Below is a small trained network, with its code and all its weights. Each question gives an input and a target symbol and asks what happens when units are switched off, that is, made to give their printed mean instead of their output.

import numpy as np


def w(rows, s, z=0):
    codes = np.array(rows[::2]) - 128.0
    scale = np.full(codes.shape[1], s)
    scale[-1] = z or s
    return codes * scale


def f(y):
    return np.maximum(y, 0)


def softmax(a):
    e = np.exp(a - a.max(-1, keepdims=True))
    return e / e.sum(-1, keepdims=True)


def log_softmax(a):
    a = a - a.max(-1, keepdims=True)
    return a - np.log(np.exp(a).sum(-1, keepdims=True))


def net(x, mask):
    ids = ['αβγδεζηθλμστφψω'.index(c) for c in x.split()]
    T = len(ids)
    res = E[ids] + P[:T]
    r = res
    for j in range(3):
        rows = slice(2 * j, 2 * j + 2)
        q, k, v = (r @ M[0][rows].T for M in (Q, K, V))
        z = softmax(np.where(np.tri(T) > 0, q @ k.T / 2**0.5, -1e9)) @ v
        o = O[0][rows]
        res = res + np.where(mask[j], z, o[:, -1]) @ o[:, :-1]
    y = f(res @ A[0][:, :-1].T + A[0][:, -1])
    res = res + np.where(mask[3:19], y, B[0][:, -1]) @ B[0][:, :-1]
    return log_softmax(res[-1] @ U[:, :-1].T + U[:, -1])


Q, K, V, O, A, B = {}, {}, {}, {}, {}, {}
E = w([
[109,123,192],'α',
[209,114,231],'β',
[161,166,178],'γ',
[46,228,90],'δ',
[144,98,216],'ε',
[113,148,169],'ζ',
[106,164,163],'η',
[22,150,128],'θ',
[107,137,167],'λ',
[115,155,165],'μ',
[153,163,178],'σ',
[75,81,186],'τ',
[175,172,187],'φ',
[123,146,174],'ψ',
[155,255,133],'ω',
],0.0097)
P = w([
[56,113,255],'0',
[150,212,138],'1',
[135,180,161],'2',
[127,156,182],'3',
[97,96,142],'4',
[112,115,150],'5',
[137,146,130],'6',
[131,137,149],'7',
[123,126,152],'8',
],0.011)
Q[0] = w([
[152,98,3],'head 0',
[55,188,221],'head 0',
[152,162,150],'head 1',
[136,36,53],'head 1',
[208,127,76],'head 2',
[143,159,189],'head 2',
],0.013)
K[0] = w([
[157,115,98],'head 0',
[50,150,252],'head 0',
[92,103,128],'head 1',
[160,147,94],'head 1',
[155,156,110],'head 2',
[129,119,155],'head 2',
],0.018)
V[0] = w([
[181,240,99],'head 0',
[67,204,76],'head 0',
[205,106,104],'head 1',
[192,193,172],'head 1',
[90,9,130],'head 2',
[118,8,137],'head 2',
],0.011)
O[0] = w([
[35,125,199,16],'head 0',
[72,1,88,134],'head 0',
[111,203,167,2],'head 1',
[114,156,225,140],'head 1',
[242,217,72,116],'head 2',
[161,178,96,98],'head 2',
],0.0096,0.0089)
A[0] = w([
[132,217,155,4],'neuron 0',
[92,196,254,142],'neuron 1',
[65,117,110,78],'neuron 2',
[208,79,140,238],'neuron 3',
[63,154,210,78],'neuron 4',
[161,214,59,141],'neuron 5',
[78,170,234,128],'neuron 6',
[202,200,106,114],'neuron 7',
[128,131,127,95],'neuron 8',
[58,74,121,95],'neuron 9',
[135,134,133,158],'neuron 10',
[212,222,90,166],'neuron 11',
[222,51,166,190],'neuron 12',
[223,60,59,63],'neuron 13',
[134,201,155,17],'neuron 14',
[83,164,249,161],'neuron 15',
],0.0074,0.003)
B[0] = w([
[99,165,255,151],'neuron 0',
[75,176,114,169],'neuron 1',
[140,145,173,153],'neuron 2',
[55,155,81,254],'neuron 3',
[108,115,91,149],'neuron 4',
[130,92,137,195],'neuron 5',
[78,169,50,157],'neuron 6',
[189,69,193,198],'neuron 7',
[117,113,126,128],'neuron 8',
[181,125,167,191],'neuron 9',
[155,142,105,143],'neuron 10',
[174,38,237,226],'neuron 11',
[70,157,55,250],'neuron 12',
[91,163,82,242],'neuron 13',
[79,149,201,147],'neuron 14',
[40,177,42,168],'neuron 15',
],0.005,0.0058)
U = w([
[141,134,123,149],'α',
[114,194,166,222],'β',
[91,182,106,56],'γ',
[96,33,151,128],'δ',
[147,122,172,112],'ε',
[113,148,114,65],'ζ',
[105,150,110,85],'η',
[116,125,1,253],'θ',
[129,147,107,97],'λ',
[112,156,112,142],'μ',
[98,189,102,89],'σ',
[194,93,97,80],'τ',
[82,208,100,87],'φ',
[115,154,119,99],'ψ',
[44,147,128,61],'ω',
],0.0087,0.0031)

Each question gives the input, a string of symbols that net reads in full, and the target symbol t.
The units are the heads (2 rows each of Q, K, V and O) and the neurons (one row each of A and B). Each row of codes is followed by its name. A weight is (code - 128) times the scale printed after its matrix; where a second scale follows, it is the last column's (O, A, B and U).
mask holds one flag per unit, heads first, then neurons. A switched-off unit (its flag False) gives its mean, the last column of its rows in O or B, instead of its output. The means were averaged over made-up inputs and are rounded, as every weight is.
A unit's drop is (log p(t) with every unit on - log p(t) with that unit switched off) / (log p(t) with every unit on - log p(t) with every unit switched off).
most important unit: the unit with the biggest drop
top k neurons: the k neurons with the biggest drops, biggest first
which heads matter: for each layer, one digit per head in row order, 1 if its drop is at least 0.15 and else 0, layers parted by /
drop of u: that unit's drop, to one decimal
input δ θ δ η θ φ μ μ, target δ: which heads matter : 101
input θ λ θ η, target θ: which heads matter : 110
input δ θ θ φ ω, target δ: most important unit : head 0
input θ α θ γ, target θ: which heads matter : 110
input τ δ θ ε, target τ: which heads matter : 101
input τ θ η, target τ: top 2 neurons : [neuron 11; neuron 7]
input β τ ψ, target β: which heads matter : 110
input θ γ γ β θ μ α α, target θ: top 2 neurons : [neuron 11; neuron 12]
input ε β η, target ε: top 2 neurons : [neuron 11; neuron 7]
input τ τ ω β, target τ: drop of neuron 13 : -0.1
input θ δ φ ω, target θ: drop of neuron 13 : 0.1
input τ δ α, target τ: drop of head 0 : 0.4
input δ φ ω θ ψ, target δ: drop of head 0 : 0.8
input β δ β, target β: top neuron : [neuron 0]
